Below are the code and all the weights of a small trained network. Each question names an input and a class and asks about switching units off, where a switched-off unit gives its printed mean instead of its output.

import numpy as np


def w(rows, s, z=0):
    codes = np.array(rows[::2]) - 128.0
    scale = np.full(codes.shape[1], s)
    scale[-1] = z or s
    return codes * scale


def norm(h):
    return h / np.sqrt((h * h).mean(-1, keepdims=True) + 1e-5)


def f(y):
    return y / 2 * (1 + np.tanh(0.7978845608 * (y + 0.044715 * y**3)))


def log_softmax(a):
    a = a - a.max(-1, keepdims=True)
    return a - np.log(np.exp(a).sum(-1, keepdims=True))


def net(x, mask):
    res = np.array(x, float).reshape(1, 8) / 4 @ E
    u = 0
    for l in range(2):
        y = f(norm(res) @ A[l][:, :-1].T + A[l][:, -1])
        res = res + np.where(mask[u : u + 13], y, B[l][:, -1]) @ B[l][:, :-1]
        u += 13
    return log_softmax(norm(res)[-1] @ U[:, :-1].T + U[:, -1])


A, B = {}, {}
E = w([
[121,128,129,136,135,119,124],'x0',
[125,129,125,133,129,123,127],'x1',
[79,143,100,77,116,160,75],'x2',
[130,129,130,125,126,133,129],'x3',
[124,131,114,137,126,119,131],'x4',
[1,111,127,124,125,164,158],'x5',
[144,106,55,123,212,148,134],'x6',
[134,133,122,125,118,138,134],'x7',
],0.0083)
A[0] = w([
[141,126,45,82,239,138,110,156],'0.n0',
[96,72,192,213,71,81,177,112],'0.n1',
[76,62,148,100,72,54,218,1],'0.n2',
[150,179,94,50,145,139,46,155],'0.n3',
[146,111,58,107,157,145,85,118],'0.n4',
[150,156,98,64,204,79,155,78],'0.n5',
[183,22,87,148,197,171,203,67],'0.n6',
[201,163,56,128,246,175,104,146],'0.n7',
[152,124,117,121,113,81,48,166],'0.n8',
[68,83,133,124,77,146,148,114],'0.n9',
[94,76,114,185,148,183,239,105],'0.n10',
[253,102,173,225,146,112,146,140],'0.n11',
[126,98,109,154,242,146,254,70],'0.n12',
],0.0065,0.0036)
B[0] = w([
[173,180,97,193,142,248,158,235],'0.n0',
[202,97,176,156,133,171,109,180],'0.n1',
[164,114,168,137,147,201,168,138],'0.n2',
[174,181,93,198,159,127,64,205],'0.n3',
[150,140,193,250,114,179,127,173],'0.n4',
[123,176,150,125,117,163,171,152],'0.n5',
[41,133,155,49,223,45,82,193],'0.n6',
[216,136,225,179,183,221,213,254],'0.n7',
[227,206,88,60,26,109,132,174],'0.n8',
[122,80,30,139,169,90,221,155],'0.n9',
[167,185,156,89,189,35,126,173],'0.n10',
[1,16,161,154,2,151,157,246],'0.n11',
[79,211,199,83,179,28,63,192],'0.n12',
],0.0058,0.006)
A[1] = w([
[145,138,171,127,98,65,166,103],'1.n0',
[83,2,103,64,17,82,114,126],'1.n1',
[121,141,154,147,207,234,119,104],'1.n2',
[125,140,143,206,180,186,220,145],'1.n3',
[139,193,139,114,74,123,106,107],'1.n4',
[93,63,93,194,167,170,148,52],'1.n5',
[173,57,246,161,127,83,208,107],'1.n6',
[97,97,185,183,191,250,186,154],'1.n7',
[34,123,86,133,123,111,114,138],'1.n8',
[208,124,225,101,133,74,194,88],'1.n9',
[146,73,158,220,94,161,80,60],'1.n10',
[217,195,79,64,74,59,91,75],'1.n11',
[231,136,159,194,71,143,47,252],'1.n12',
],0.0086,0.0028)
B[1] = w([
[120,89,110,141,134,232,74,155],'1.n0',
[237,215,166,250,166,160,74,192],'1.n1',
[106,92,145,136,10,126,146,203],'1.n2',
[111,81,91,51,68,122,115,230],'1.n3',
[114,78,129,68,192,92,233,148],'1.n4',
[118,93,134,80,163,144,113,147],'1.n5',
[111,129,42,55,130,165,196,241],'1.n6',
[120,78,81,110,95,47,107,254],'1.n7',
[255,141,183,150,70,164,140,149],'1.n8',
[103,57,14,138,79,192,45,199],'1.n9',
[151,210,153,90,103,103,119,171],'1.n10',
[61,81,87,46,183,115,175,165],'1.n11',
[77,157,182,163,218,70,122,253],'1.n12',
],0.0068,0.009)
U = w([
[236,210,188,254,64,202,97,120],'0',
[78,26,38,39,60,182,146,67],'1',
[75,223,199,53,241,8,102,248],'2',
],0.0098,0.0016)

Each question gives the input, the list of numbers given to net, and the class t.
The units are the neurons (one row each of A and B). Each row of codes is followed by its name. A weight is (code - 128) times the scale printed after its matrix; where a second scale follows, it is the last column's (A, B and U).
mask holds one flag per neuron, layer by layer. A switched-off neuron (its flag False) gives its mean, the last column of its row in B, instead of its output. The means were averaged over made-up inputs and are rounded, as every weight is.
A unit's drop is (log p(t) with every unit on - log p(t) with that unit switched off) / (log p(t) with every unit on - log p(t) with every unit switched off).
The circuit of an input: a set's keep is (log p(t) with only the set's units on - log p(t) with every unit switched off) / (log p(t) with every unit on - log p(t) with every unit switched off). Starting from the 12 units with the biggest drops (on a tie, the unit counted first), units are removed one at a time, each time the one whose removal leaves the highest keep (on an exact tie, the one counted first), for as long as the keep stays at least 0.8.
circuit, biggest first: the units of the circuit, biggest drop first
unit that matters most: the unit with the biggest drop
k most important neurons: the k neurons with the biggest drops, biggest first
k most important neurons of layer l: the k neurons of layer l with the biggest drops, biggest first
drop of u: that unit's drop, to one decimal
input [8,-1,0,0,7,7,3,4], class 2: 3 most important neurons => 0.n10, 1.n9, 0.n12
input [-4,6,-2,8,6,-8,8,-4], class 1: 3 most important neurons => 0.n11, 1.n3, 1.n1
input [7,-7,-5,-8,6,1,7,8], class 2: 3 most important neurons of layer 0 => 0.n6, 0.n12, 0.n10
input [2,-1,0,-3,-3,1,7,-4], class 2: 2 most important neurons of layer 1 => 1.n9, 1.n6
input [-2,4,-6,1,6,1,-7,-8], class 1: circuit, biggest first => 1.n6
input [-2,2,-1,-8,2,8,8,8], class 2: circuit, biggest first => 0.n12, 0.n10
input [-7,6,2,0,-7,-1,8,-6], class 0: 2 most important neurons => 0.n0, 0.n11
input [4,-6,2,0,-4,5,0,-3], class 0: 2 most important neurons => 0.n7, 0.n0
input [1,1,5,4,2,8,-3,-2], class 0: 2 most important neurons => 0.n7, 1.n1
input [-6,-2,-6,0,-1,-8,1,4], class 1: 2 most important neurons => 1.n6, 1.n9
input [-5,6,-3,-6,3,3,7,-6], class 2: 2 most important neurons of layer 0 => 0.n12, 0.n6
input [5,0,-3,0,0,-7,2,-1], class 1: drop of 0.n7 => 0.1
input [8,-5,-3,-3,-7,4,7,8], class 2: drop of 0.n12 => 0.7
input [3,2,7,3,0,0,-1,0], class 2: unit that matters most => 0.n11
input [-6,0,-3,1,-6,2,8,-8], class 2: drop of 0.n12 => 1.8
